Here is a tiny trained network, its code and every weight. The questions are about switching its units off for an input and a class, where a switched-off unit gives its printed mean instead of its output.

import numpy as np


def w(rows, s, z=0):
    codes = np.array(rows[::2]) - 128.0
    scale = np.full(codes.shape[1], s)
    scale[-1] = z or s
    return codes * scale


def norm(h):
    return h / np.sqrt((h * h).mean(-1, keepdims=True) + 1e-5)


def f(y):
    return y / 2 * (1 + np.tanh(0.7978845608 * (y + 0.044715 * y**3)))


def log_softmax(a):
    a = a - a.max(-1, keepdims=True)
    return a - np.log(np.exp(a).sum(-1, keepdims=True))


def net(x, mask):
    res = np.array(x, float).reshape(1, 6) / 4 @ E
    u = 0
    for l in range(3):
        y = f(norm(res) @ A[l][:, :-1].T + A[l][:, -1])
        res = res + np.where(mask[u : u + 13], y, B[l][:, -1]) @ B[l][:, :-1]
        u += 13
    return log_softmax(norm(res)[-1] @ U[:, :-1].T + U[:, -1])


A, B = {}, {}
E = w([
[255,203,135,165,181,160,77,60,98,106],'x0',
[120,103,179,173,121,84,252,83,26,59],'x1',
[115,132,105,157,111,145,98,140,117,104],'x2',
[135,152,176,101,36,68,44,120,225,73],'x3',
[130,133,140,130,140,125,141,138,146,122],'x4',
[134,124,122,120,127,121,131,119,125,136],'x5',
],0.006)
A[0] = w([
[145,178,187,118,101,116,145,123,149,68,75],'0.n1',
[80,206,159,130,164,72,165,36,49,53,80],'0.n2',
[217,145,171,186,135,128,154,96,78,49,7],'0.n3',
[53,104,167,92,8,71,131,114,191,107,73],'0.n4',
[24,107,101,110,211,193,167,84,183,115,174],'0.n5',
[64,111,91,110,160,146,101,181,101,165,108],'0.n6',
[168,198,245,143,24,48,38,97,130,149,115],'0.n7',
[212,159,136,192,175,101,104,153,95,174,153],'0.n8',
[75,42,123,140,69,102,215,51,123,58,54],'0.n9',
[173,147,167,133,144,137,129,85,81,74,34],'0.n10',
[2,140,50,120,155,119,204,150,136,165,111],'0.n11',
[109,94,148,110,127,183,130,216,167,176,172],'0.n12',
[170,205,89,147,151,178,108,87,140,135,105],'0.n13',
],0.0056,0.0022)
B[0] = w([
[78,120,90,105,133,26,54,73,66,113,162],'0.n1',
[125,124,70,122,22,102,181,197,190,130,216],'0.n2',
[198,106,58,106,59,89,163,106,106,160,210],'0.n3',
[112,243,174,73,96,101,105,176,50,124,247],'0.n4',
[176,115,72,159,139,117,63,50,76,137,177],'0.n5',
[151,72,74,137,155,68,125,114,101,105,173],'0.n6',
[119,41,130,114,150,135,172,127,231,38,253],'0.n7',
[156,210,188,90,153,151,83,180,51,100,184],'0.n8',
[19,159,185,205,186,191,126,154,169,80,217],'0.n9',
[159,175,6,162,80,98,121,107,162,125,169],'0.n10',
[135,106,141,110,154,145,90,3,140,157,221],'0.n11',
[145,83,13,113,112,58,99,108,80,152,190],'0.n12',
[69,158,250,97,171,144,63,119,79,131,182],'0.n13',
],0.005,0.0051)
A[1] = w([
[154,161,184,127,196,170,97,174,70,233,52],'1.n1',
[124,159,102,180,132,126,211,124,39,163,85],'1.n2',
[101,107,206,122,126,114,127,102,134,189,172],'1.n3',
[142,215,97,190,106,177,109,146,78,162,143],'1.n4',
[103,180,53,3,141,126,61,142,156,145,120],'1.n5',
[113,97,155,203,157,154,157,76,86,132,114],'1.n6',
[84,54,77,190,165,100,153,111,121,191,83],'1.n7',
[40,37,109,160,143,186,159,108,126,172,44],'1.n8',
[81,56,116,121,148,137,166,142,165,147,189],'1.n9',
[185,133,74,108,97,155,155,103,146,79,112],'1.n10',
[88,134,102,162,145,178,93,193,112,98,234],'1.n11',
[183,127,167,99,202,180,42,70,130,100,49],'1.n12',
[153,182,110,101,83,149,58,135,141,105,248],'1.n13',
],0.0064,0.0016)
B[1] = w([
[12,91,80,133,174,70,37,128,30,180,180],'1.n1',
[188,217,219,165,64,249,178,162,164,154,222],'1.n2',
[151,163,138,186,145,124,84,129,134,56,141],'1.n3',
[127,156,160,114,148,104,149,120,114,225,178],'1.n4',
[219,54,161,150,102,196,111,183,101,135,254],'1.n5',
[124,168,204,138,114,115,128,186,175,136,176],'1.n6',
[131,119,70,165,89,50,134,86,220,101,208],'1.n7',
[190,30,178,212,217,100,142,130,254,103,198],'1.n8',
[92,55,143,170,95,76,95,190,85,115,168],'1.n9',
[128,111,53,184,137,120,181,37,167,171,168],'1.n10',
[169,110,196,71,184,55,164,93,122,171,164],'1.n11',
[50,91,96,67,193,186,111,135,169,68,212],'1.n12',
[130,82,131,131,183,111,216,148,121,145,241],'1.n13',
],0.0052,0.0045)
A[2] = w([
[142,101,137,190,88,147,186,173,190,114,157],'2.n1',
[127,98,44,164,211,107,67,109,96,201,59],'2.n2',
[112,129,129,177,93,115,216,111,138,155,81],'2.n3',
[205,169,75,96,124,221,123,162,135,153,200],'2.n4',
[48,182,102,121,116,137,145,166,126,107,90],'2.n5',
[155,127,143,66,48,109,144,254,98,136,79],'2.n6',
[139,170,180,107,180,210,102,97,195,103,3],'2.n7',
[143,55,149,203,176,103,117,109,157,142,175],'2.n8',
[164,62,57,153,161,133,61,120,170,178,62],'2.n9',
[141,64,193,128,127,114,39,117,194,92,175],'2.n10',
[143,138,157,181,85,99,160,118,119,63,122],'2.n11',
[153,232,142,175,85,139,178,38,93,58,160],'2.n12',
[179,124,165,126,77,86,138,164,155,126,123],'2.n13',
],0.0073,0.0025)
B[2] = w([
[140,124,144,117,253,157,1,157,77,150,212],'2.n1',
[93,136,94,43,100,13,147,63,133,147,204],'2.n2',
[175,119,164,112,187,205,110,162,156,99,184],'2.n3',
[18,205,194,154,145,165,191,156,105,126,181],'2.n4',
[96,190,190,108,75,139,166,111,116,76,139],'2.n5',
[141,62,165,239,78,174,91,177,16,183,186],'2.n6',
[140,131,86,88,124,214,169,140,191,49,152],'2.n7',
[153,92,166,130,112,113,135,140,173,96,205],'2.n8',
[150,179,110,118,51,63,153,84,142,25,205],'2.n9',
[178,190,58,181,121,201,180,130,92,190,253],'2.n10',
[58,153,103,83,198,77,112,88,181,122,197],'2.n11',
[148,99,104,119,24,45,147,75,143,198,220],'2.n12',
[102,67,108,106,148,158,85,105,50,143,178],'2.n13',
],0.0059,0.0064)
U = w([
[153,96,51,117,89,42,130,64,178,108,251],'0',
[58,173,106,43,228,115,85,120,54,173,56],'1',
[114,86,198,215,231,126,135,153,196,117,93],'2',
[158,209,160,179,108,156,196,114,94,212,76],'3',
[151,77,121,162,67,170,55,217,56,159,102],'4',
[164,156,76,87,169,235,126,154,186,54,104],'5',
[2,153,203,132,88,79,112,156,96,70,54],'6',
],0.012,0.0026)

Each question gives the input, the list of numbers given to net, and the class t.
The units are the neurons (one row each of A and B). Each row of codes is followed by its name. A weight is (code - 128) times the scale printed after its matrix; where a second scale follows, it is the last column's (A, B and U).
mask holds one flag per neuron, layer by layer. A switched-off neuron (its flag False) gives its mean, the last column of its row in B, instead of its output. The means were averaged over made-up inputs and are rounded, as every weight is.
A unit's drop is (log p(t) with every unit on - log p(t) with that unit switched off) / (log p(t) with every unit on - log p(t) with every unit switched off).
The circuit of an input: a set's keep is (log p(t) with only the set's units on - log p(t) with every unit switched off) / (log p(t) with every unit on - log p(t) with every unit switched off). Starting from the 12 units with the biggest drops (on a tie, the unit counted first), units are removed one at a time, each time the one whose removal leaves the highest keep (on an exact tie, the one counted first), for as long as the keep stays at least 0.8.
units of the circuit, in order: the units of the circuit, biggest drop first
k most important neurons: the k neurons with the biggest drops, biggest first
top k neurons in layer l: the k neurons of layer l with the biggest drops, biggest first
drop of u: that unit's drop, to one decimal
input [-2,-7,-5,1,8,8], class 4: units of the circuit, in order -> [1.n5]
input [-8,5,1,0,-6,5], class 2: 4 most important neurons -> [1.n8; 0.n9; 0.n11; 0.n8]
input [-2,1,3,-5,7,-1], class 2: top 2 neurons in layer 1 -> [1.n6; 1.n8]
input [7,-1,1,-6,4,-2], class 1: units of the circuit, in order -> [1.n1; 0.n13]
input [7,0,-2,-7,-1,-4], class 1: 3 most important neurons -> [1.n1; 0.n13; 0.n8]
input [0,2,-6,1,-1,-4], class 6: units of the circuit, in order -> [0.n9; 1.n8]
input [8,0,6,-4,-8,5], class 1: units of the circuit, in order -> [0.n13; 1.n1]
input [-3,1,1,3,-4,8], class 6: 2 most important neurons -> [0.n4; 0.n9]
input [-5,6,6,0,-2,-8], class 2: top 2 neurons in layer 0 -> [0.n9; 0.n8]
input [-8,0,-6,-4,-4,3], class 0: top 4 neurons in layer 0 -> [0.n11; 0.n12; 0.n5; 0.n6]
input [0,-8,-5,-8,8,-3], class 0: 3 most important neurons -> [0.n4; 2.n9; 0.n12]
input [5,8,1,1,-2,-4], class 0: 3 most important neurons -> [2.n12; 0.n4; 2.n10]
input [-1,0,7,7,-5,7], class 4: 2 most important neurons -> [0.n4; 2.n6]
input [0,1,-3,5,-5,6], class 6: units of the circuit, in order -> [0.n4]
input [0,1,8,-8,8,0], class 2: top 3 neurons in layer 1 -> [1.n2; 1.n8; 1.n6]
input [-6,1,2,-5,3,5], class 2: top 2 neurons in layer 2 -> [2.n12; 2.n1]
input [5,0,-7,0,-1,-5], class 1: 2 most important neurons -> [0.n8; 0.n13]
input [6,-1,3,-5,-5,-4], class 1: 2 most important neurons -> [1.n1; 0.n13]
input [-1,0,7,7,-3,2], class 4: top 2 neurons in layer 0 -> [0.n4; 0.n9]
input [6,-2,-8,-3,8,1], class 1: units of the circuit, in order -> [1.n1]
input [-8,0,-7,2,2,-8], class 4: 4 most important neurons -> [0.n4; 1.n5; 0.n12; 2.n6]
input [7,-1,8,7,-7,6], class 5: drop of 1.n12 -> 0.1
input [7,-7,-8,-2,2,-5], class 1: drop of 1.n1 -> 0.8
input [5,-1,-4,-1,0,8], class 1: drop of 1.n1 -> 0.3
